Below are the code and all the weights of a small trained network. Each question names an input and a target symbol and asks about switching units off, where a switched-off unit gives its printed mean instead of its output.

import numpy as np


def w(rows, s, z=0):
    codes = np.array(rows[::2]) - 128.0
    scale = np.full(codes.shape[1], s)
    scale[-1] = z or s
    return codes * scale


def f(y):
    return np.maximum(y, 0)


def softmax(a):
    e = np.exp(a - a.max(-1, keepdims=True))
    return e / e.sum(-1, keepdims=True)


def log_softmax(a):
    a = a - a.max(-1, keepdims=True)
    return a - np.log(np.exp(a).sum(-1, keepdims=True))


def net(x, mask):
    ids = ['βδζηθλμξφψ'.index(c) for c in x.split()]
    T = len(ids)
    res = E[ids] + P[:T]
    u = 0
    for l in range(2):
        r = res
        for j in range(2):
            rows = slice(4 * j, 4 * j + 4)
            q, k, v = (r @ M[l][rows].T for M in (Q, K, V))
            z = softmax(np.where(np.tri(T) > 0, q @ k.T / 4**0.5, -1e9)) @ v
            o = O[l][rows]
            res = res + np.where(mask[u + j], z, o[:, -1]) @ o[:, :-1]
        u += 2
        y = f(res @ A[l][:, :-1].T + A[l][:, -1])
        res = res + np.where(mask[u : u + 4], y, B[l][:, -1]) @ B[l][:, :-1]
        u += 4
    return log_softmax(res[-1] @ U[:, :-1].T + U[:, -1])


Q, K, V, O, A, B = {}, {}, {}, {}, {}, {}
E = w([
[83,135,77,155,68,67,144,37,156,192],'β',
[161,83,198,199,134,140,157,60,114,75],'δ',
[108,106,131,87,238,82,159,52,147,93],'ζ',
[92,86,100,116,75,119,98,196,108,212],'η',
[161,71,91,100,189,70,152,135,29,151],'θ',
[91,128,163,104,164,152,87,45,5,166],'λ',
[178,220,125,61,99,53,156,122,171,198],'μ',
[101,142,66,171,216,134,191,196,199,217],'ξ',
[73,95,150,125,99,6,85,105,134,78],'φ',
[108,134,124,89,181,82,66,183,108,174],'ψ',
],0.022)
P = w([
[211,58,254,56,182,130,151,50,93,252],'0',
[149,94,169,156,184,170,136,68,162,177],'1',
[137,122,178,165,181,163,136,78,153,157],'2',
[138,133,167,165,169,156,139,88,139,138],'3',
[136,145,172,163,159,147,147,102,136,126],'4',
[137,154,167,157,142,137,156,112,131,109],'5',
[127,167,164,157,128,129,158,116,120,96],'6',
[131,179,155,156,111,129,165,115,113,88],'7',
[130,181,154,155,96,110,173,137,110,73],'8',
[132,191,155,147,77,107,182,144,103,59],'9',
[127,203,150,150,60,101,183,150,96,48],'10',
[113,212,151,142,44,90,196,158,93,37],'11',
],0.0086)
Q[0] = w([
[82,99,96,168,86,163,121,113,184,123],'L0H1',
[149,123,106,114,129,117,86,91,159,115],'L0H1',
[110,135,154,153,105,68,137,126,127,149],'L0H1',
[159,184,121,122,180,105,174,109,86,140],'L0H1',
[111,72,219,217,126,152,156,108,176,154],'L0H2',
[164,152,95,86,128,161,63,169,96,122],'L0H2',
[135,142,86,80,132,44,113,185,44,173],'L0H2',
[216,159,87,7,106,148,128,166,115,131],'L0H2',
],0.016)
K[0] = w([
[64,117,126,137,145,68,158,105,139,193],'L0H1',
[153,130,115,116,133,110,81,99,155,103],'L0H1',
[122,116,102,156,81,129,131,120,146,88],'L0H1',
[198,180,133,163,143,162,156,138,116,64],'L0H1',
[208,76,222,172,142,174,107,137,167,124],'L0H2',
[54,151,95,69,145,21,92,166,87,118],'L0H2',
[99,180,85,119,50,90,185,124,143,77],'L0H2',
[99,187,49,8,140,78,149,139,73,121],'L0H2',
],0.015)
V[0] = w([
[21,123,193,140,154,97,86,104,124,155],'L0H1',
[187,139,118,139,226,112,132,178,114,160],'L0H1',
[98,187,29,14,188,205,52,142,126,48],'L0H1',
[206,121,180,214,132,175,163,129,181,59],'L0H1',
[104,148,63,65,193,83,3,104,163,182],'L0H2',
[158,223,129,82,65,166,141,139,149,86],'L0H2',
[90,144,67,149,136,67,151,131,65,157],'L0H2',
[96,92,183,128,118,136,127,84,187,156],'L0H2',
],0.0053)
O[0] = w([
[68,144,83,152,127,90,111,62,136,116,160],'L0H1',
[111,100,204,164,164,134,96,72,144,149,116],'L0H1',
[191,175,217,72,171,130,140,169,154,204,11],'L0H1',
[112,115,158,152,94,120,162,134,75,113,132],'L0H1',
[78,93,255,64,27,150,198,112,122,125,108],'L0H2',
[186,95,150,175,117,144,102,107,186,183,89],'L0H2',
[120,166,154,94,133,156,170,157,174,99,137],'L0H2',
[138,105,95,146,107,136,114,149,86,114,178],'L0H2',
],0.0076,0.012)
A[0] = w([
[155,180,122,62,29,223,149,187,116,254,72],'L0N1',
[175,197,99,92,200,155,120,157,54,149,144],'L0N2',
[187,146,62,156,193,136,59,167,178,203,3],'L0N3',
[158,140,95,129,213,172,80,115,233,90,35],'L0N4',
],0.0088,0.0048)
B[0] = w([
[169,42,37,152,110,177,109,71,109,16,253],'L0N1',
[144,40,246,126,87,179,157,113,158,152,239],'L0N2',
[73,174,194,84,136,198,101,118,140,44,242],'L0N3',
[119,2,56,115,103,83,100,139,34,213,189],'L0N4',
],0.0082,0.0025)
Q[1] = w([
[143,118,206,144,190,175,165,150,143,175],'L1H1',
[61,84,74,169,136,179,142,162,91,86],'L1H1',
[158,160,172,130,67,131,151,93,194,172],'L1H1',
[200,82,156,153,155,143,164,177,141,127],'L1H1',
[95,98,196,153,134,128,227,85,235,146],'L1H2',
[153,185,85,172,125,105,158,99,87,100],'L1H2',
[187,109,176,98,157,124,120,128,131,148],'L1H2',
[158,192,151,6,175,229,139,201,189,201],'L1H2',
],0.012)
K[1] = w([
[91,127,144,56,159,120,121,167,35,178],'L1H1',
[93,207,135,190,215,254,175,195,120,65],'L1H1',
[120,105,163,99,34,96,45,136,128,163],'L1H1',
[193,54,111,60,147,92,114,182,108,135],'L1H1',
[105,131,201,196,208,114,234,98,136,189],'L1H2',
[137,226,69,111,51,61,97,51,175,108],'L1H2',
[149,28,122,15,219,149,104,126,71,144],'L1H2',
[52,29,137,85,218,221,155,133,104,175],'L1H2',
],0.0088)
V[1] = w([
[131,130,119,197,67,131,99,21,109,87],'L1H1',
[135,33,122,117,157,88,159,133,91,166],'L1H1',
[111,190,115,153,175,221,101,116,168,65],'L1H1',
[96,104,192,156,107,142,203,143,165,62],'L1H1',
[124,152,95,125,162,80,165,176,55,92],'L1H2',
[217,194,201,255,118,196,174,61,136,125],'L1H2',
[172,186,173,111,106,99,114,178,200,82],'L1H2',
[157,45,205,190,132,113,77,159,118,82],'L1H2',
],0.0064)
O[1] = w([
[185,205,134,87,88,66,132,138,26,156,250],'L1H1',
[51,192,117,192,176,185,129,84,159,240,164],'L1H1',
[83,104,243,133,144,99,133,104,115,78,123],'L1H1',
[74,85,125,53,2,40,78,131,105,92,130],'L1H1',
[193,117,155,155,178,202,179,136,177,174,146],'L1H2',
[123,215,78,109,60,153,134,118,138,111,75],'L1H2',
[94,165,87,149,86,54,161,114,92,199,51],'L1H2',
[172,52,118,106,137,49,116,64,144,125,79],'L1H2',
],0.0077,0.017)
A[1] = w([
[196,85,131,72,201,136,70,215,140,208,62],'L1N1',
[173,105,14,109,197,153,109,217,2,145,25],'L1N2',
[145,169,42,178,206,101,88,144,177,145,91],'L1N3',
[82,91,47,57,122,121,56,207,215,208,2],'L1N4',
],0.0088,0.0036)
B[1] = w([
[99,146,201,142,55,46,144,171,157,120,160],'L1N1',
[100,130,169,106,88,162,138,131,250,132,254],'L1N2',
[131,78,94,98,120,151,183,198,11,139,166],'L1N3',
[204,148,96,98,154,169,44,130,185,155,147],'L1N4',
],0.012,0.015)
U = w([
[254,109,75,116,130,141,131,66,144,135,255],'β',
[141,154,151,105,141,96,54,164,117,132,148],'δ',
[156,172,131,236,144,103,81,78,161,89,180],'ζ',
[128,35,70,72,73,144,69,112,150,91,23],'η',
[102,177,117,175,176,225,184,148,144,128,188],'θ',
[163,30,167,137,101,101,236,141,93,190,96],'λ',
[33,165,38,203,89,99,156,66,120,212,171],'μ',
[149,82,155,68,112,170,84,107,32,157,47],'ξ',
[107,179,95,61,223,75,181,35,209,57,100],'φ',
[85,21,91,125,112,77,58,135,87,30,133],'ψ',
],0.0077,0.005)

Each question gives the input, a string of symbols that net reads in full, and the target symbol t.
The units are the heads (4 rows each of Q, K, V and O) and the neurons (one row each of A and B). Each row of codes is followed by its name. A weight is (code - 128) times the scale printed after its matrix; where a second scale follows, it is the last column's (O, A, B and U).
mask holds one flag per unit, layer by layer, with each layer's heads first. A switched-off unit (its flag False) gives its mean, the last column of its rows in O or B, instead of its output. The means were averaged over made-up inputs and are rounded, as every weight is.
A unit's drop is (log p(t) with every unit on - log p(t) with that unit switched off) / (log p(t) with every unit on - log p(t) with every unit switched off).
The circuit of an input: a set's keep is (log p(t) with only the set's units on - log p(t) with every unit switched off) / (log p(t) with every unit on - log p(t) with every unit switched off). Starting from all 12 units, units are removed one at a time, each time the one whose removal leaves the highest keep (on an exact tie, the one counted first), for as long as the keep stays at least 0.8.
units of the circuit, in order: the units of the circuit, biggest drop first
most important unit: the unit with the biggest drop
k most important neurons: the k neurons with the biggest drops, biggest first
which heads matter: for each layer, one digit per head in row order, 1 if its drop is at least 0.15 and else 0, layers parted by /
input μ φ ξ δ ζ, target ψ: most important unit	L1H1
input ζ φ δ ζ, target λ: which heads matter	01 / 01
input β ζ β δ λ, target θ: 3 most important neurons	[L1N2, L0N4, L0N3]
input β θ δ μ ψ β β ζ μ ζ, target μ: units of the circuit, in order	[L1H2, L0H2]
input β β δ μ ζ θ ψ, target μ: units of the circuit, in order	[L1H2, L0H2, L0H1]
input β β δ, target θ: which heads matter	01 / 11
input β μ δ β ξ β δ θ η, target η: units of the circuit, in order	[L0H1, L1N2]
input λ ψ β ψ φ η, target η: which heads matter	01 / 00
input θ δ η β θ ζ θ β ξ η θ η, target ψ: 3 most important neurons	[L0N3, L0N1, L1N2]
input ζ ψ β λ μ μ η β β θ, target λ: units of the circuit, in order	[L0H1, L0N2]
input δ θ ζ ξ ψ, target ψ: 3 most important neurons	[L0N3, L1N2, L0N2]
input φ δ β θ, target θ: units of the circuit, in order	[L0H2, L1N2, L0N4, L1H1]
input μ θ ξ δ θ, target ψ: units of the circuit, in order	[L1H1, L0N3]
input ψ μ ψ β β δ ψ θ λ, target θ: 3 most important neurons	[L0N4, L1N2, L0N2]
input β β ψ θ θ β β μ, target β: which heads matter	11 / 00
input β β δ ζ μ ζ ξ δ δ μ β ψ, target θ: units of the circuit, in order	[L1H2, L1N2]
input θ φ δ θ ξ β ξ θ φ ξ ξ, target ψ: which heads matter	01 / 11
input ζ β φ δ φ ξ β η, target θ: which heads matter	11 / 01
input β δ μ η θ ζ, target μ: units of the circuit, in order	[L1H2, L0N4]
input δ β β φ μ β η, target θ: which heads matter	11 / 11
input β β μ δ θ, target μ: most important unit	L0H2
input β μ η β β θ θ μ β δ ζ, target θ: which heads matter	11 / 01
input μ β ξ φ δ ζ, target λ: 2 most important neurons	[L0N4, L1N3]
input θ β θ ψ θ μ φ δ, target λ: which heads matter	11 / 01
input β ξ δ, target ψ: most important neuron	[L0N3]
